Below is a small trained network, with its code and all its weights. Each question gives an input and a target symbol and asks what happens when units are switched off, that is, made to give their printed mean instead of their output.

import numpy as np


def w(rows, s, z=0):
    codes = np.array(rows[::2]) - 128.0
    scale = np.full(codes.shape[1], s)
    scale[-1] = z or s
    return codes * scale


def f(y):
    return y / 2 * (1 + np.tanh(0.7978845608 * (y + 0.044715 * y**3)))


def softmax(a):
    e = np.exp(a - a.max(-1, keepdims=True))
    return e / e.sum(-1, keepdims=True)


def log_softmax(a):
    a = a - a.max(-1, keepdims=True)
    return a - np.log(np.exp(a).sum(-1, keepdims=True))


def net(x, mask):
    ids = ['ΞΣζηψω'.index(c) for c in x.split()]
    T = len(ids)
    res = E[ids] + P[:T]
    q, k, v = (res @ M[0].T for M in (Q, K, V))
    z = softmax(np.where(np.tri(T) > 0, q @ k.T / 4**0.5, -1e9)) @ v
    res = res + np.where(mask[0], z, O[0][:, -1]) @ O[0][:, :-1]
    y = f(res @ A[0][:, :-1].T + A[0][:, -1])
    res = res + np.where(mask[1:13], y, B[0][:, -1]) @ B[0][:, :-1]
    return log_softmax(res[-1] @ U[:, :-1].T + U[:, -1])


Q, K, V, O, A, B = {}, {}, {}, {}, {}, {}
E = w([
[96,153,227],'Ξ',
[161,94,111],'Σ',
[186,3,149],'ζ',
[166,111,135],'η',
[45,133,39],'ψ',
[61,7,81],'ω',
],0.017)
P = w([
[18,2,178],'0',
[86,45,153],'1',
[121,87,144],'2',
[129,117,145],'3',
[136,135,147],'4',
[142,143,139],'5',
[142,157,142],'6',
[143,166,143],'7',
[138,172,150],'8',
],0.009)
Q[0] = w([
[159,208,150],'h0',
[114,201,176],'h0',
[238,104,181],'h0',
[255,201,3],'h0',
],0.0074)
K[0] = w([
[187,216,132],'h0',
[57,241,159],'h0',
[254,92,196],'h0',
[70,214,231],'h0',
],0.0055)
V[0] = w([
[171,95,54],'h0',
[113,93,255],'h0',
[87,185,86],'h0',
[171,146,173],'h0',
],0.0098)
O[0] = w([
[116,58,254,100],'h0',
[221,99,27,255],'h0',
[79,187,112,62],'h0',
[163,141,166,86],'h0',
],0.0096,0.0072)
A[0] = w([
[166,218,78,3],'n0',
[239,202,180,153],'n1',
[81,107,109,212],'n2',
[207,52,125,191],'n3',
[126,225,128,191],'n4',
[201,40,69,104],'n5',
[199,255,150,159],'n6',
[122,125,215,116],'n7',
[22,203,101,110],'n8',
[70,106,254,151],'n9',
[84,89,173,110],'n10',
[219,195,96,28],'n11',
],0.0095,0.0047)
B[0] = w([
[173,77,130,139],'n0',
[93,127,195,166],'n1',
[167,107,73,158],'n2',
[169,142,163,241],'n3',
[2,108,149,142],'n4',
[122,161,158,247],'n5',
[32,169,129,150],'n6',
[169,74,51,137],'n7',
[212,188,140,160],'n8',
[155,140,71,154],'n9',
[123,88,96,142],'n10',
[156,111,153,155],'n11',
],0.0091,0.014)
U = w([
[224,60,1,134],'Ξ',
[82,169,24,173],'Σ',
[160,134,85,246],'ζ',
[65,12,105,66],'η',
[113,231,172,176],'ψ',
[123,96,196,3],'ω',
],0.0082,0.006)

Each question gives the input, a string of symbols that net reads in full, and the target symbol t.
The units are the heads (4 rows each of Q, K, V and O) and the neurons (one row each of A and B). Each row of codes is followed by its name. A weight is (code - 128) times the scale printed after its matrix; where a second scale follows, it is the last column's (O, A, B and U).
mask holds one flag per unit, heads first, then neurons. A switched-off unit (its flag False) gives its mean, the last column of its rows in O or B, instead of its output. The means were averaged over made-up inputs and are rounded, as every weight is.
A unit's drop is (log p(t) with every unit on - log p(t) with that unit switched off) / (log p(t) with every unit on - log p(t) with every unit switched off).
The circuit of an input: a set's keep is (log p(t) with only the set's units on - log p(t) with every unit switched off) / (log p(t) with every unit on - log p(t) with every unit switched off). Starting from the 12 units with the biggest drops (on a tie, the unit counted first), units are removed one at a time, each time the one whose removal leaves the highest keep (on an exact tie, the one counted first), for as long as the keep stays at least 0.8.
units of the circuit, in order: the units of the circuit, biggest drop first
top k neurons: the k neurons with the biggest drops, biggest first
drop of u: that unit's drop, to one decimal
input ζ Ξ ζ ζ Ξ, target ω: units of the circuit, in order -> (h0 n1)
input ψ Ξ Ξ Ξ ζ Ξ ζ, target ω: units of the circuit, in order -> (h0 n5 n3 n2)
input Ξ η ψ Ξ ψ ψ ψ ψ ψ, target ψ: top 2 neurons -> (n8 n7)
input η ζ ψ Ξ ω ζ, target ω: units of the circuit, in order -> (h0 n5 n3)
input ζ ζ Σ Ξ, target Ξ: units of the circuit, in order -> (h0 n7)
input ψ Ξ Ξ ψ Σ Ξ ζ ζ η, target ψ: top neuron -> (n1)
input ψ ψ Ξ, target Ξ: top 3 neurons -> (n7 n9 n5)
input Ξ ψ Ξ Ξ Ξ Ξ Σ ω, target η: top 2 neurons -> (n8 n3)
input ψ η ψ Ξ ψ Σ ψ η, target ψ: drop of n1 -> 0.1
input ψ ζ Ξ Ξ ψ ψ ψ Ξ Ξ, target Σ: drop of n3 -> 0.3
input ψ Ξ Ξ η ζ Ξ ω, target η: drop of n8 -> 0.4
